Below are the code and all the weights of a small trained network. Each question names an input and a class and asks about switching units off, where a switched-off unit gives its printed mean instead of its output.

import numpy as np


def w(rows, s, z=0):
    codes = np.array(rows[::2]) - 128.0
    scale = np.full(codes.shape[1], s)
    scale[-1] = z or s
    return codes * scale


def norm(h):
    return h / np.sqrt((h * h).mean(-1, keepdims=True) + 1e-5)


def f(y):
    return y / 2 * (1 + np.tanh(0.7978845608 * (y + 0.044715 * y**3)))


def log_softmax(a):
    a = a - a.max(-1, keepdims=True)
    return a - np.log(np.exp(a).sum(-1, keepdims=True))


def net(x, mask):
    res = np.array(x, float).reshape(1, 4) / 4 @ E
    u = 0
    for l in range(3):
        y = f(norm(res) @ A[l][:, :-1].T + A[l][:, -1])
        res = res + np.where(mask[u : u + 12], y, B[l][:, -1]) @ B[l][:, :-1]
        u += 12
    return log_softmax(norm(res)[-1] @ U[:, :-1].T + U[:, -1])


A, B = {}, {}
E = w([
[253,232,217,171],'x0',
[159,208,96,90],'x1',
[158,34,220,104],'x2',
[199,3,58,207],'x3',
],0.0069)
A[0] = w([
[111,170,118,221,139],'0.n1',
[216,180,145,122,108],'0.n2',
[124,119,76,147,180],'0.n3',
[157,156,71,107,77],'0.n4',
[251,105,154,159,137],'0.n5',
[168,54,156,135,197],'0.n6',
[99,147,22,78,138],'0.n7',
[74,67,145,164,137],'0.n8',
[128,138,52,35,251],'0.n9',
[125,110,198,203,113],'0.n10',
[125,91,140,155,154],'0.n11',
[122,167,127,183,222],'0.n12',
],0.011,0.0018)
B[0] = w([
[70,113,132,136,160],'0.n1',
[162,89,94,123,230],'0.n2',
[105,141,185,179,171],'0.n3',
[68,138,91,117,148],'0.n4',
[133,138,201,154,254],'0.n5',
[132,138,121,85,214],'0.n6',
[111,142,183,88,216],'0.n7',
[128,83,86,78,190],'0.n8',
[111,145,255,87,209],'0.n9',
[170,159,148,184,178],'0.n10',
[161,169,107,124,157],'0.n11',
[123,112,106,188,165],'0.n12',
],0.0076,0.0051)
A[1] = w([
[73,124,105,54,242],'1.n1',
[112,146,89,234,89],'1.n2',
[131,161,157,93,223],'1.n3',
[95,151,188,101,224],'1.n4',
[46,128,78,161,135],'1.n5',
[105,216,123,176,101],'1.n6',
[132,182,255,81,171],'1.n7',
[80,57,114,135,207],'1.n8',
[88,168,103,79,189],'1.n9',
[53,56,198,166,253],'1.n10',
[240,47,101,212,174],'1.n11',
[143,102,110,47,158],'1.n12',
],0.0085,0.0021)
B[1] = w([
[155,3,149,149,185],'1.n1',
[96,128,180,156,144],'1.n2',
[3,49,78,171,173],'1.n3',
[160,93,70,147,190],'1.n4',
[188,147,59,106,146],'1.n5',
[165,132,89,169,153],'1.n6',
[67,102,111,109,253],'1.n7',
[187,132,57,140,171],'1.n8',
[110,69,156,118,155],'1.n9',
[238,191,69,158,204],'1.n10',
[114,125,209,50,221],'1.n11',
[62,89,81,42,152],'1.n12',
],0.0062,0.0067)
A[2] = w([
[78,171,99,42,253],'2.n1',
[219,106,161,173,202],'2.n2',
[160,9,157,160,252],'2.n3',
[149,220,94,44,213],'2.n4',
[169,70,175,109,228],'2.n5',
[155,49,138,128,156],'2.n6',
[134,139,77,180,138],'2.n7',
[150,66,140,181,232],'2.n8',
[104,79,108,31,175],'2.n9',
[103,146,69,223,88],'2.n10',
[92,26,91,169,62],'2.n11',
[157,66,113,168,236],'2.n12',
],0.011,0.0024)
B[2] = w([
[115,2,192,202,191],'2.n1',
[127,201,230,52,218],'2.n2',
[135,192,138,70,255],'2.n3',
[66,43,101,107,142],'2.n4',
[161,200,100,109,223],'2.n5',
[144,172,90,137,195],'2.n6',
[62,219,119,158,138],'2.n7',
[138,149,99,80,188],'2.n8',
[136,57,110,184,237],'2.n9',
[65,134,57,195,148],'2.n10',
[140,129,140,94,194],'2.n11',
[144,148,17,83,187],'2.n12',
],0.006,0.0072)
U = w([
[66,252,74,254,137],'0',
[53,39,164,107,187],'1',
[186,82,26,3,107],'2',
[138,172,148,178,3],'3',
[196,227,216,63,218],'4',
],0.0096,0.0044)

Each question gives the input, the list of numbers given to net, and the class t.
The units are the neurons (one row each of A and B). Each row of codes is followed by its name. A weight is (code - 128) times the scale printed after its matrix; where a second scale follows, it is the last column's (A, B and U).
mask holds one flag per neuron, layer by layer. A switched-off neuron (its flag False) gives its mean, the last column of its row in B, instead of its output. The means were averaged over made-up inputs and are rounded, as every weight is.
A unit's drop is (log p(t) with every unit on - log p(t) with that unit switched off) / (log p(t) with every unit on - log p(t) with every unit switched off).
most important unit: the unit with the biggest drop
k most important neurons: the k neurons with the biggest drops, biggest first
k most important neurons of layer l: the k neurons of layer l with the biggest drops, biggest first
drop of u: that unit's drop, to one decimal
input [7,3,-3,-6], class 0: most important unit	1.n11
input [2,-6,-5,5], class 4: 3 most important neurons	1.n11, 2.n2, 1.n3
input [-7,7,-1,1], class 1: 2 most important neurons of layer 0	0.n9, 0.n7
input [4,2,-4,0], class 0: 2 most important neurons of layer 0	0.n4, 0.n1
input [2,5,7,-3], class 1: 4 most important neurons of layer 1	1.n7, 1.n1, 1.n10, 1.n3
input [4,-1,-4,1], class 0: 2 most important neurons of layer 1	1.n1, 1.n6
input [2,-3,-6,5], class 0: 2 most important neurons	0.n1, 2.n10
input [-8,5,-2,-1], class 1: 2 most important neurons	0.n9, 0.n7
input [-2,-8,0,6], class 2: 2 most important neurons of layer 0	0.n8, 0.n9
input [-1,-6,-6,-1], class 0: 2 most important neurons of layer 2	2.n7, 2.n10
input [3,3,-3,6], class 4: drop of 1.n11	0.4
input [-3,-7,4,2], class 2: drop of 0.n8	0.2
input [1,-8,-3,-2], class 0: drop of 0.n1	0.5
input [-3,-2,3,-2], class 2: most important unit	1.n1
